Below is a small trained network, with its code and all its weights. Each question gives an input and a class and asks what happens when units are switched off, that is, made to give their printed mean instead of their output.

import numpy as np


def w(rows, s, z=0):
    codes = np.array(rows[::2]) - 128.0
    scale = np.full(codes.shape[1], s)
    scale[-1] = z or s
    return codes * scale


def norm(h):
    return h / np.sqrt((h * h).mean(-1, keepdims=True) + 1e-5)


def f(y):
    return y / 2 * (1 + np.tanh(0.7978845608 * (y + 0.044715 * y**3)))


def log_softmax(a):
    a = a - a.max(-1, keepdims=True)
    return a - np.log(np.exp(a).sum(-1, keepdims=True))


def net(x, mask):
    res = np.array(x, float).reshape(1, 4) / 4 @ E
    u = 0
    for l in range(3):
        y = f(norm(res) @ A[l][:, :-1].T + A[l][:, -1])
        res = res + np.where(mask[u : u + 4], y, B[l][:, -1]) @ B[l][:, :-1]
        u += 4
    return log_softmax(norm(res)[-1] @ U[:, :-1].T + U[:, -1])


A, B = {}, {}
E = w([
[112,184,85,111,225,72,171,192],'x0',
[136,225,134,1,80,172,183,48],'x1',
[77,76,127,117,222,117,163,57],'x2',
[128,53,125,99,81,139,200,193],'x3',
],0.0092)
A[0] = w([
[194,159,147,51,149,154,191,77,47],'L0N1',
[32,107,232,176,196,161,255,50,22],'L0N2',
[128,85,119,142,63,186,109,66,3],'L0N3',
[144,57,116,83,108,197,202,222,38],'L0N4',
],0.0084,0.0047)
B[0] = w([
[123,97,95,115,116,199,135,98,251],'L0N1',
[250,126,161,116,177,63,74,146,252],'L0N2',
[93,93,122,73,71,76,109,148,176],'L0N3',
[111,152,184,178,108,89,217,67,228],'L0N4',
],0.015,0.0035)
A[1] = w([
[144,200,33,120,198,86,222,165,3],'L1N1',
[151,251,172,124,45,106,121,211,82],'L1N2',
[172,177,170,162,55,196,140,193,78],'L1N3',
[109,255,107,171,125,87,37,57,76],'L1N4',
],0.0098,0.0049)
B[1] = w([
[25,44,90,124,52,49,7,80,228],'L1N1',
[182,91,141,96,210,42,48,149,248],'L1N2',
[210,112,107,131,196,63,139,106,211],'L1N3',
[101,143,182,179,103,93,244,57,252],'L1N4',
],0.012,0.0044)
A[2] = w([
[169,112,104,206,169,144,65,196,72],'L2N1',
[107,82,101,253,134,145,131,154,1],'L2N2',
[160,206,44,10,114,128,123,115,109],'L2N3',
[75,100,173,120,25,137,34,106,122],'L2N4',
],0.011,0.0042)
B[2] = w([
[163,166,106,162,186,229,153,227,235],'L2N1',
[96,246,90,144,134,242,176,124,212],'L2N2',
[136,163,147,113,165,235,151,206,252],'L2N3',
[7,111,30,136,121,48,66,172,253],'L2N4',
],0.012,0.0044)
U = w([
[105,185,57,124,95,240,171,177,255],'0',
[239,64,170,94,179,63,52,136,168],'1',
[44,48,27,129,51,41,17,152,15],'2',
[98,122,184,221,50,70,254,35,40],'3',
],0.014,0.0055)

Each question gives the input, the list of numbers given to net, and the class t.
The units are the neurons (one row each of A and B). Each row of codes is followed by its name. A weight is (code - 128) times the scale printed after its matrix; where a second scale follows, it is the last column's (A, B and U).
mask holds one flag per neuron, layer by layer. A switched-off neuron (its flag False) gives its mean, the last column of its row in B, instead of its output. The means were averaged over made-up inputs and are rounded, as every weight is.
A unit's drop is (log p(t) with every unit on - log p(t) with that unit switched off) / (log p(t) with every unit on - log p(t) with every unit switched off).
The circuit of an input: a set's keep is (log p(t) with only the set's units on - log p(t) with every unit switched off) / (log p(t) with every unit on - log p(t) with every unit switched off). Starting from all 12 units, units are removed one at a time, each time the one whose removal leaves the highest keep (on an exact tie, the one counted first), for as long as the keep stays at least 0.8.
units of the circuit, in order: the units of the circuit, biggest drop first
unit that matters most: the unit with the biggest drop
top k neurons: the k neurons with the biggest drops, biggest first
top k neurons in layer l: the k neurons of layer l with the biggest drops, biggest first
drop of u: that unit's drop, to one decimal
input [6,2,5,6], class 2: units of the circuit, in order	L1N1
input [8,-5,7,6], class 2: top 2 neurons	L1N1; L1N2
input [-2,-4,-6,6], class 1: top 2 neurons	L1N3; L1N2
input [8,-8,6,3], class 0: units of the circuit, in order	L2N2; L1N2
input [-8,5,1,7], class 2: top 3 neurons	L0N3; L2N4; L1N4
input [-6,-4,-4,7], class 3: top 3 neurons	L0N4; L1N1; L1N3
input [6,4,6,-8], class 3: top 3 neurons	L1N4; L1N2; L2N4
input [-4,-6,6,0], class 0: top 4 neurons	L2N1; L1N2; L2N2; L1N3
input [-6,-1,-4,8], class 3: top 4 neurons	L0N4; L1N1; L1N3; L0N2
input [2,1,0,1], class 2: top 2 neurons in layer 1	L1N4; L1N3
input [-5,1,5,3], class 1: top 2 neurons	L0N2; L1N1
input [7,-2,2,-7], class 2: top 3 neurons	L1N1; L0N4; L0N2
input [5,4,2,1], class 2: top 2 neurons	L1N1; L2N4
input [4,-6,-2,5], class 0: top 2 neurons	L2N2; L1N4
input [3,-8,-8,-2], class 0: unit that matters most	L2N1
input [3,-7,-7,-5], class 0: top 2 neurons in layer 2	L2N1; L2N2
input [6,-6,1,-2], class 0: top 3 neurons	L2N2; L2N1; L0N4
input [5,-7,-7,5], class 0: top 2 neurons in layer 2	L2N1; L2N2
input [0,5,-6,0], class 1: top 2 neurons in layer 1	L1N2; L1N3
input [-1,2,7,3], class 1: units of the circuit, in order	L0N2
input [-4,3,-8,1], class 1: drop of L1N2	0.0
input [0,-4,-7,0], class 1: drop of L1N2	0.3
input [7,2,2,3], class 2: drop of L1N1	3.0
input [-7,-8,2,-6], class 0: top 2 neurons in layer 2	L2N2; L2N1
